How the items are linked:
φ: j3->j948, j469->j466, j538->j536, j653->j179, j7->j778, j682->j807, j850->j602, j120->j984, j179->j653, j440->j33, j645->j895, j807->j682, j218->j29, j255->j343, j692->j547, j845->j318, j580->j392, j778->j7, j8->j148, j466->j469, j895->j645, j697->j559, j66->j99, j225->j363, j33->j440, j984->j120, j766->j400, j165->j668, j723->j228, j536->j538, j363->j225, j228->j723, j547->j692, j318->j845, j559->j697, j688->j283, j632->j177, j283->j688, j148->j8, j602->j850, j177->j632, j948->j3, j392->j580, j29->j218, j668->j165, j343->j255, j99->j66, j400->j766
ψ: j3->j692, j469->j682, j538->j343, j653->j363, j7->j845, j682->j850, j850->j218, j120->j99, j179->j225, j440->j559, j645->j148, j807->j602, j218->j469, j255->j7, j692->j766, j845->j536, j580->j688, j778->j318, j8->j392, j466->j807, j895->j8, j697->j179, j66->j632, j225->j33, j33->j697, j984->j66, j766->j668, j165->j948, j723->j120, j536->j255, j363->j440, j228->j984, j547->j400, j318->j538, j559->j653, j688->j645, j632->j228, j283->j895, j148->j580, j602->j29, j177->j723, j948->j547, j392->j283, j29->j466, j668->j3, j343->j778, j99->j177, j400->j165
π: j3->j255, j538->j29, j653->j8, j7->j682, j179->j148, j440->j283, j645->j228, j255->j469, j692->j7, j845->j850, j580->j66, j778->j807, j8->j120, j895->j723, j697->j645, j225->j580, j33->j688, j766->j845, j165->j538, j536->j218, j363->j392, j547->j778, j318->j602, j559->j895, j688->j632, j283->j177, j148->j984, j948->j343, j392->j99, j668->j536, j343->j466, j400->j318
ρ: j3->j225, j469->j66, j538->j8, j653->j165, j7->j688, j682->j632, j850->j228, j120->j29, j179->j668, j440->j547, j645->j845, j807->j177, j218->j984, j255->j580, j692->j33, j845->j645, j580->j255, j778->j283, j8->j538, j466->j99, j895->j318, j697->j766, j66->j469, j225->j3, j33->j692, j984->j218, j766->j697, j165->j653, j723->j602, j536->j148, j363->j948, j228->j850, j547->j440, j318->j895, j559->j400, j688->j7, j632->j682, j283->j778, j148->j536, j602->j723, j177->j807, j948->j363, j392->j343, j29->j120, j668->j179, j343->j392, j99->j466, j400->j559
θ: j3->j668, j469->j218, j538->j318, j653->j559, j7->j255, j682->j469, j850->j682, j120->j723, j179->j697, j440->j363, j645->j688, j807->j466, j218->j850, j255->j536, j692->j3, j845->j7, j580->j148, j778->j343, j8->j895, j466->j29, j895->j283, j697->j33, j66->j984, j225->j179, j33->j225, j984->j228, j766->j692, j165->j400, j723->j177, j536->j845, j363->j653, j228->j632, j547->j948, j318->j778, j559->j440, j688->j580, j632->j66, j283->j392, j148->j645, j602->j807, j177->j99, j948->j165, j392->j8, j29->j602, j668->j766, j343->j538, j99->j120, j400->j547
ζ: j469->j255, j538->j165, j7->j692, j682->j7, j850->j845, j120->j8, j645->j697, j807->j778, j218->j536, j255->j3, j845->j766, j580->j225, j778->j547, j8->j653, j466->j343, j895->j559, j66->j580, j984->j148, j723->j895, j536->j668, j228->j645, j318->j400, j688->j33, j632->j688, j283->j440, j148->j179, j602->j318, j177->j283, j392->j363, j29->j538, j343->j948, j99->j392

In the rows, 64 stands for zero.

The rows follow the links: the fewer symbols apart two items are, the more alike their rows tend to be.

Rows with their items:
[  57   65   52   50   63   47   66   81   42   39   64   65   85   31   89   87   75   54   69   96   79   44   60   24   69   56   29   39   61   88   64   70   75   93   61   67   50   58   51   29   98   68   74   84   69   54   86   91   92   41   64   44   56   59   72   68   80   66   80   63   73   53] -> j538
[  50   42   62   83   62   63   50   80   75   35   65   93   43   36   72   87   59   69   91   36   71   43   66   45   64   77   34   87   43   90   46   69   73   86   58   67   82   55   46   95   83   44   51   39   70   58   61   85   38   37   72   44   68   56   79   54   66   71   84   36   79   74] -> j120
[  80   85   64   49   70   39   70   54   65   78   64   36   91   63   43   37   78   67   35   93   46   80   65   89   58   61   66   39   86   54   70   75   55   34   47   59   59   79   72   29   37   92   69   87   58   53   55   39   87   88   47   75   63   68   52   75   52   72   57   85   87   49] -> j766
[  79   43   55   77   65   53   58   58   97   70   61   86   36   60   64   38   74   67   90   28   51   67   65  107   61   73   62   87   42   53   79   75   64   36   43   66   81   53   71   96   56   42   49   40   63   50   56   46   38   83   71   74   72   57   51   71   66   75   53   40   85   79] -> j228
[  74   87   71   78   63   79   61   57   70   87   73   41   36   87   44   36   59   66   35   38   46   88   65   86   71   55   84   79   86   41   63   59   54   37   66   51   57   83   73   85   38   94   69   42   64   72   44   43   38   87   54   84   57   68   51   66   53   62   49   87   53   83] -> j33
[  76   67   63   83   69   94   74   68   65   45   57   70   42  110   84   37   54   59   67   30   47   46   73   93   62   64  103   86   62   73   91   53   80   33   74   72   51   64   53   90   83   67   73   41   66   80   75   44   39   83   70   53   61   63   50   57   82  109   78   61   40   78] -> j580
[  82   62   54   52   56   49   63   70   67   40   68   64   86   67   81   40   66   65   61   91   51   44   69   82   59   60   65   34   62   83   92   66   78   36   50   72   59   67   50   33   93   59   71   85   62   54   85   45   89   90   68   38   52   57   48   68   76  122   75   66   70   44] -> j536
[  77   66   62   79   60   83   60   53   67   96   64   68   42   96   74   35   59   60   63   32   53   91   61   90   64   52   89   91   60   39  100   57   68   33   66   76   53   61   78   93   55   68   71   43   72   67   69   35   42   91   64   87   63   66   46   63   73   58   51   65   56   80] -> j688

Each walk starts at a row. The symbols on each line, taken left to right, move it on to the next item.
Answer with the item's row; about right is enough.
start [  83   48   69   80   64   81   55   72   89   43   60   88   49  101   64   41   53   62   97   37   50   52   62  103   62   71   96   91   41   74   77   51   60   40   77   66   75   54   67   87   74   49   50   42   64   74   57   46   42   86   65   53   73   58   60   52   62  101   70   48   49   77]
ψ ρ ψ φ ψ: [  49   43   57   49   62   47   53   77   70   39   70   88   91   38   66   87   67   61   95   95   78   46   66   50   70   67   36   38   40   87   48   68   59   93   68   62   86   48   44   41   87   45   56   89   62   57   70   84   86   39   74   44   69   62   71   63   64   62   82   45   76   47]
θ ψ θ ρ ρ: [  50   43   58   51   69   41   55   57   73   73   64   90   83   21   61   84   78   62   92   98   74   71   65   46   60   75   32   36   43   45   50   72   63   96   55   64   81   45   70   41   52   38   50   87   58   50   75   82   86   43   74   79   69   57   83   71   62   26   52   44   81   53]
start [  79   63   61   50   62   75   67   67   64   48   63   64   87  102   81   36   53   55   62  101   46   52   67   86   63   59  100   35   62   74   88   56   73   33   72   68   56   61   54   33   87   66   79   85   63   74   77   47   89   82   68   48   54   60   54   56   68  102   72   61   45   51]
φ φ π ρ ρ ψ: [  76   44   65   51   56   67   54   52   96   89   66   85   86   91   64   36   62   62   88   97   53   88   60  102   63   77   90   42   46   48   80   59   65   39   67   61   77   46   77   32   46   45   51   86   61   74   70   44   86   85   75   84   72   59   50   50   65   61   49   40   50   57]
φ ζ φ ψ π ψ θ φ ζ: [  40   65   50   49   70   41   61   55   41   81   61   63   94   20   76   89   74   51   65   94   79   76   66   31   62   60   28   51   63   54   66   76   69   93   53   70   58   67   70   32   57   58   65   91   60   45   76   90   85   43   62   71   56   65   72   74   74   23   53   59   80   55]
start [  50   43   62   79   62   82   56   54   63   86   63   85   43   59   63   93   63   65   94   30   77   79   61   46   69   75   54   86   43   50   52   62   63   93   80   64   83   46   83   93   48   42   49   42   61   68   61   83   38   42   66   84   76   61   77   50   61   12   49   37   55   68]
θ ζ π φ φ ζ θ: [  52   67   50   88   57   55   64   72   44   33   76   63   40   32   74   89   64   51   64   31   79   44   58   24   67   60   43   89   66   95   62   71   76   92   61   71   53   65   46   93   96   62   75   40   70   52   67   86   38   42   67   40   57   61   75   68   77   67   85   66   77   82]
ρ θ ψ ψ ψ ζ φ ψ ψ: [  76   80   70   47   59   48   59   75   68   45   67   38   82   77   52   37   71   70   33   97   53   39   62   87   67   62   68   46   80   85   64   71   53   37   49   54   54   81   44   40   67   92   73   88   65   60   50   42   89   93   53   48   58   76   51   72   52  115   69   87   68   46]
start [  72   39   53   51   64   37   53   61   99   79   62   86   89   59   68   32   81   65   96   96   51   78   65  100   60   73   63   44   46   51   81   70   60   39   44   67   89   49   70   33   51   41   49   87   63   45   69   40   86   82   71   78   75   53   57   64   64   78   55   44   82   56]
ρ ρ θ θ ρ φ: [  43   44   73   72   66   82   59   64   77   40   63   91   38   71   73   91   53   70   92   32   75   51   63   36   66   77   61   91   37   75   47   52   58   99   80   65   78   52   61   93   72   41   49   43   60   74   64   89   38   38   73   51   70   55   76   58   63   57   73   40   42   87]
ζ π θ φ ψ ρ ψ ζ: [  77   58   61   50   61   67   64   52   73   98   63   64   91   97   71   35   59   54   63   99   49   85   65   85   65   54   88   40   54   41  100   58   72   34   71   74   53   58   76   33   53   67   75   86   63   68   89   48   94   92   65   86   60   62   52   58   79   66   46   58   50   46]
start [  81   64   46   86   67   46   74   61   67   80   63   61   34   53   79   35   79   51   68   29   52   77   67   92   64   55   59   93   70   47   95   73   75   34   41   78   49   68   71  101   68   70   79   34   64   46   74   37   29   93   62   76   67   63   56   80   81   77   49   70   82   75]
ψ π ζ ψ θ: [  82   64   54   81   61   63   65   77   69   34   72   60   36   63   83   35   69   55   56   29   54   36   61   88   71   62   72   84   71   88   94   71   70   38   47   69   57   68   53   89   97   70   79   40   66   54   68   43   43   86   67   45   53   67   53   67   81  120   77   67   71   73]
φ ζ φ ψ π ψ θ φ ζ: [  50   91   79   79   66   81   76   69   38   51   59   36   44   73   50   91   47   70   35   34   76   48   64   31   64   58   66   86   80   80   36   51   60   98   86   55   57   75   59   96   62   85   72   38   60   73   45   84   39   37   46   52   55   72   76   56   53   55   72   88   51   82]
start [  80   89   78   76   62   90   72   62   70   51   61   41   38  104   54   38   54   71   31   39   54   56   64   90   64   58   90   77   83   78   67   55   52   37   74   54   53   80   57   91   58   89   74   49   65   74   46   44   39   86   59   54   63   74   57   57   54  100   74   89   46   71]
ψ ρ ψ ρ φ φ θ π π: [  79   37   66   82   63   78   59   55   94   82   58   90   34   89   59   43   60   64   90   33   52   81   66  101   70   76   85   86   40   38   70   59   62   34   67   66   78   51   78   90   46   37   54   41   67   68   60   45   36   85   69   80   72   55   54   58   69   57   48   48   57   76]
φ ψ ψ ζ ρ θ ρ θ: [  48   64   62   76   60   84   68   56   39   96   67   62   30   59   76   85   60   56   58   30   73   79   62   24   61   65   56   92   65   43   72   59   71   91   69   70   52   64   80   91   60   65   66   40   73   70   71   90   40   44   64   84   62   67   74   56   80   11   48   61   49   72]
start [  70   84   67   74   57   61   65   76   68   42   58   39   42   65   52   36   67   74   32   43   57   47   64   87   66   49   71   83   83   89   63   72   60   38   56   58   53   74   53   91   66   88   62   36   70   56   46   45   33   83   50   46   57   77   55   76   53  116   75   80   73   76]
φ π ρ φ ρ φ θ: [  49   65   46   84   67   48   71   53   44   80   61   61   38   29   75   90   76   60   60   34   72   81   67   23   63   63   26   89   65   45   62   72   79   94   55   72   55   61   71  101   66   64   69   46   56   50   74   88   35   35   69   73   52   58   77   73   74   22   52   62   78   75]
ρ θ ρ ρ ρ ρ: [  53   65   61   48   54   66   61   52   37   91   63   60   92   58   71   80   61   65   62   99   77   90   68   21   68   59   61   45   65   39   69   56   74   89   74   72   56   56   71   35   51   61   70   89   69   73   85   86   85   39   63   85   58   63   73   57   76    7   43   66   53   45]
start [  75   83   77   50   59   67   69   55   65   89   68   41   89   90   40   37   58   71   34   96   47   87   61   88   66   60   86   44   83   40   60   58   55   41   66   54   60   76   78   30   34   86   71   89   70   74   58   47   85   89   52   84   53   68   55   66   47   67   49   87   50   51]
π π ρ φ ρ: [  51   43   74   47   66   67   55   48   66   84   70   94   90   60   58   82   59   65   93   93   74   85   63   46   66   74   61   42   35   42   50   56   60   92   76   66   79   49   78   40   48   33   52   83   62   67   67   83   80   42   74   79   74   57   72   58   63   17   49   34   51   48]
φ ζ φ ρ ρ φ θ φ: [  47   68   60   42   65   70   68   70   40   48   59   65   92   65   85   94   55   56   66   95   78   53   66   23   68   57   61   35   60   73   61   49   76   90   87   71   59   63   52   24   92   62   68   87   66   79   92   88   97   36   68   50   65   62   74   55   71   50   69   68   38   53]
start [  52   83   71   76   66   57   68   59   46   81   66   46   42   32   47   82   74   70   30   43   76   73   69   34   70   59   38   83   88   53   39   76   63   85   55   59   55   72   70   87   44   84   66   43   64   52   46   86   44   45   54   76   60   73   68   79   54   26   54   81   77   76]
ρ π ζ ψ φ π ψ θ π: [  79   42   63   51   59   56   56   67   91   39   63   82   82   75   68   41   68   62   94   92   49   47   64  100   66   67   73   43   46   78   79   69   63   39   55   64   83   45   50   37   83   42   54   87   64   55   72   45   88   79   75   45   70   57   56   64   61  110   79   48   74   53]
ρ ρ ρ θ θ θ ρ: [  73   39   61   51   62   74   58   69   93   45   66   86   83  103   69   43   52   66   94   94   58   53   71  111   58   73   95   43   38   72   77   54   62   44   74   63   81   54   63   38   73   52   51   77   59   73   67   46   86   79   72   56   75   61   58   49   65   98   76   38   43   52]
